Here is a tiny trained network, its code and every weight. The questions are about switching its units off for an input and a target symbol, where a switched-off unit gives its printed mean instead of its output.

import numpy as np


def w(rows, s, z=0):
    codes = np.array(rows[::2]) - 128.0
    scale = np.full(codes.shape[1], s)
    scale[-1] = z or s
    return codes * scale


def norm(h):
    return h / np.sqrt((h * h).mean(-1, keepdims=True) + 1e-5)


def f(y):
    return y / 2 * (1 + np.tanh(0.7978845608 * (y + 0.044715 * y**3)))


def softmax(a):
    e = np.exp(a - a.max(-1, keepdims=True))
    return e / e.sum(-1, keepdims=True)


def log_softmax(a):
    a = a - a.max(-1, keepdims=True)
    return a - np.log(np.exp(a).sum(-1, keepdims=True))


def net(x, mask):
    ids = ['ΔΣΦβζμπτω'.index(c) for c in x.split()]
    T = len(ids)
    res = E[ids] + P[:T]
    u = 0
    for l in range(2):
        r = norm(res)
        for j in range(2):
            rows = slice(2 * j, 2 * j + 2)
            q, k, v = (r @ M[l][rows].T for M in (Q, K, V))
            z = softmax(np.where(np.tri(T) > 0, q @ k.T / 2**0.5, -1e9)) @ v
            o = O[l][rows]
            res = res + np.where(mask[u + j], z, o[:, -1]) @ o[:, :-1]
        u += 2
        y = f(norm(res) @ A[l][:, :-1].T + A[l][:, -1])
        res = res + np.where(mask[u : u + 12], y, B[l][:, -1]) @ B[l][:, :-1]
        u += 12
    return log_softmax(norm(res)[-1] @ U[:, :-1].T + U[:, -1])


Q, K, V, O, A, B = {}, {}, {}, {}, {}, {}
E = w([
[186,150,114],'Δ',
[220,191,115],'Σ',
[122,103,198],'Φ',
[137,78,157],'β',
[154,135,124],'ζ',
[235,210,92],'μ',
[42,198,230],'π',
[251,188,226],'τ',
[215,65,77],'ω',
],0.017)
P = w([
[204,126,115],'0',
[61,114,165],'1',
[233,104,174],'2',
[60,117,158],'3',
[246,113,166],'4',
[51,117,157],'5',
[254,117,152],'6',
[40,118,155],'7',
],0.0089)
Q[0] = w([
[9,158,126],'0.h1',
[67,169,162],'0.h1',
[134,134,175],'0.h2',
[163,151,121],'0.h2',
],0.015)
K[0] = w([
[32,114,248],'0.h1',
[45,225,221],'0.h1',
[120,195,107],'0.h2',
[171,229,94],'0.h2',
],0.011)
V[0] = w([
[1,101,149],'0.h1',
[114,153,87],'0.h1',
[92,156,41],'0.h2',
[129,132,173],'0.h2',
],0.013)
O[0] = w([
[208,98,111,9],'0.h1',
[165,177,43,113],'0.h1',
[95,255,114,75],'0.h2',
[103,98,182,149],'0.h2',
],0.0059,0.011)
A[0] = w([
[2,156,169,5],'0.n1',
[134,127,50,93],'0.n2',
[171,120,85,92],'0.n3',
[94,120,49,141],'0.n4',
[24,175,96,53],'0.n5',
[149,189,70,172],'0.n6',
[209,98,153,122],'0.n7',
[121,136,131,86],'0.n8',
[133,197,104,41],'0.n9',
[142,142,110,98],'0.n10',
[160,126,135,41],'0.n11',
[32,84,143,185],'0.n12',
],0.012,0.0026)
B[0] = w([
[179,177,15,209],'0.n1',
[254,148,200,108],'0.n2',
[160,189,107,125],'0.n3',
[220,42,157,101],'0.n4',
[110,88,130,160],'0.n5',
[108,184,141,221],'0.n6',
[124,136,184,255],'0.n7',
[128,114,123,119],'0.n8',
[82,124,43,193],'0.n9',
[128,163,122,122],'0.n10',
[117,136,166,127],'0.n11',
[156,65,100,211],'0.n12',
],0.0077,0.0036)
Q[1] = w([
[254,122,156],'1.h1',
[74,102,175],'1.h1',
[22,120,109],'1.h2',
[193,135,164],'1.h2',
],0.011)
K[1] = w([
[98,130,225],'1.h1',
[158,86,136],'1.h1',
[76,139,125],'1.h2',
[252,88,189],'1.h2',
],0.015)
V[1] = w([
[211,208,81],'1.h1',
[189,189,163],'1.h1',
[66,32,34],'1.h2',
[52,254,218],'1.h2',
],0.006)
O[1] = w([
[130,21,54,126],'1.h1',
[175,168,100,190],'1.h1',
[113,123,1,1],'1.h2',
[66,112,201,231],'1.h2',
],0.007,0.0037)
A[1] = w([
[136,121,117,22],'1.n1',
[90,174,103,72],'1.n2',
[122,10,75,110],'1.n3',
[142,154,145,62],'1.n4',
[112,235,202,118],'1.n5',
[43,207,89,64],'1.n6',
[190,137,99,1],'1.n7',
[119,132,121,9],'1.n8',
[129,100,119,33],'1.n9',
[131,191,125,67],'1.n10',
[171,97,234,145],'1.n11',
[46,94,192,120],'1.n12',
],0.011,0.0036)
B[1] = w([
[214,156,140,111],'1.n1',
[115,91,134,138],'1.n2',
[41,74,149,144],'1.n3',
[141,97,128,131],'1.n4',
[85,67,77,243],'1.n5',
[12,17,158,169],'1.n6',
[123,151,117,117],'1.n7',
[177,117,198,111],'1.n8',
[103,131,183,113],'1.n9',
[101,130,143,145],'1.n10',
[186,165,62,255],'1.n11',
[113,253,44,187],'1.n12',
],0.0072,0.0085)
U = w([
[57,132,140,39],'Δ',
[38,155,146,147],'Σ',
[119,93,170,236],'Φ',
[171,78,86,245],'β',
[153,121,1,25],'ζ',
[111,241,27,37],'μ',
[88,244,229,9],'π',
[140,157,232,254],'τ',
[247,128,58,232],'ω',
],0.0091,0.00081)

Each question gives the input, a string of symbols that net reads in full, and the target symbol t.
The units are the heads (2 rows each of Q, K, V and O) and the neurons (one row each of A and B). Each row of codes is followed by its name. A weight is (code - 128) times the scale printed after its matrix; where a second scale follows, it is the last column's (O, A, B and U).
mask holds one flag per unit, layer by layer, with each layer's heads first. A switched-off unit (its flag False) gives its mean, the last column of its rows in O or B, instead of its output. The means were averaged over made-up inputs and are rounded, as every weight is.
A unit's drop is (log p(t) with every unit on - log p(t) with that unit switched off) / (log p(t) with every unit on - log p(t) with every unit switched off).
The circuit of an input: a set's keep is (log p(t) with only the set's units on - log p(t) with every unit switched off) / (log p(t) with every unit on - log p(t) with every unit switched off). Starting from the 12 units with the biggest drops (on a tie, the unit counted first), units are removed one at a time, each time the one whose removal leaves the highest keep (on an exact tie, the one counted first), for as long as the keep stays at least 0.8.
units of the circuit, in order: the units of the circuit, biggest drop first
unit that matters most: the unit with the biggest drop
k most important neurons: the k neurons with the biggest drops, biggest first
top k neurons in layer l: the k neurons of layer l with the biggest drops, biggest first
which heads matter: for each layer, one digit per head in row order, 1 if its drop is at least 0.15 and else 0, layers parted by /
drop when u is switched off: that unit's drop, to one decimal
input Σ τ Δ π Σ, target π: units of the circuit, in order -> (0.h1; 1.h2)
input Δ Σ Φ μ Φ, target μ: units of the circuit, in order -> (0.h1; 1.n12; 1.n11)
input ω Φ ω Δ Φ, target ω: units of the circuit, in order -> (1.h2)
input Φ μ π π π μ Σ, target π: which heads matter -> 10 / 00
input β τ π π μ π μ, target π: which heads matter -> 10 / 10
input τ μ Δ Σ β π, target μ: 2 most important neurons -> (0.n9; 0.n1)
input ω Φ Φ ω μ Σ Δ π, target μ: units of the circuit, in order -> (0.h1; 1.n12; 0.n1)
input μ β β, target μ: units of the circuit, in order -> (1.n12; 0.h1; 1.h2)
input μ μ Δ, target μ: which heads matter -> 11 / 11
input μ Σ π Δ Δ, target π: units of the circuit, in order -> (0.h1; 0.n7)
input μ Φ Σ, target μ: which heads matter -> 11 / 10
input β π π τ Σ Φ, target τ: which heads matter -> 10 / 10
input Φ ζ ω Φ β, target ω: which heads matter -> 00 / 11
input τ τ μ τ β, target τ: unit that matters most -> 0.h2
input μ ζ π β β π τ Φ, target τ: which heads matter -> 11 / 10
input μ Φ μ β β, target μ: 2 most important neurons -> (1.n12; 1.n11)
input Φ π μ, target π: top 3 neurons in layer 1 -> (1.n11; 1.n12; 1.n10)
input π τ τ Σ Φ τ β, target τ: 2 most important neurons -> (0.n1; 1.n5)
input Δ μ μ π π ζ, target ω: drop when 0.h1 is switched off -> 0.6
input μ Δ ζ, target μ: drop when 0.h2 is switched off -> 0.0
input ζ π π π π Σ ζ, target π: drop when 0.h1 is switched off -> 0.1
input π Σ μ ζ ζ ω β, target ω: drop when 0.n6 is switched off -> 0.2
input Σ π Φ, target π: unit that matters most -> 1.h1
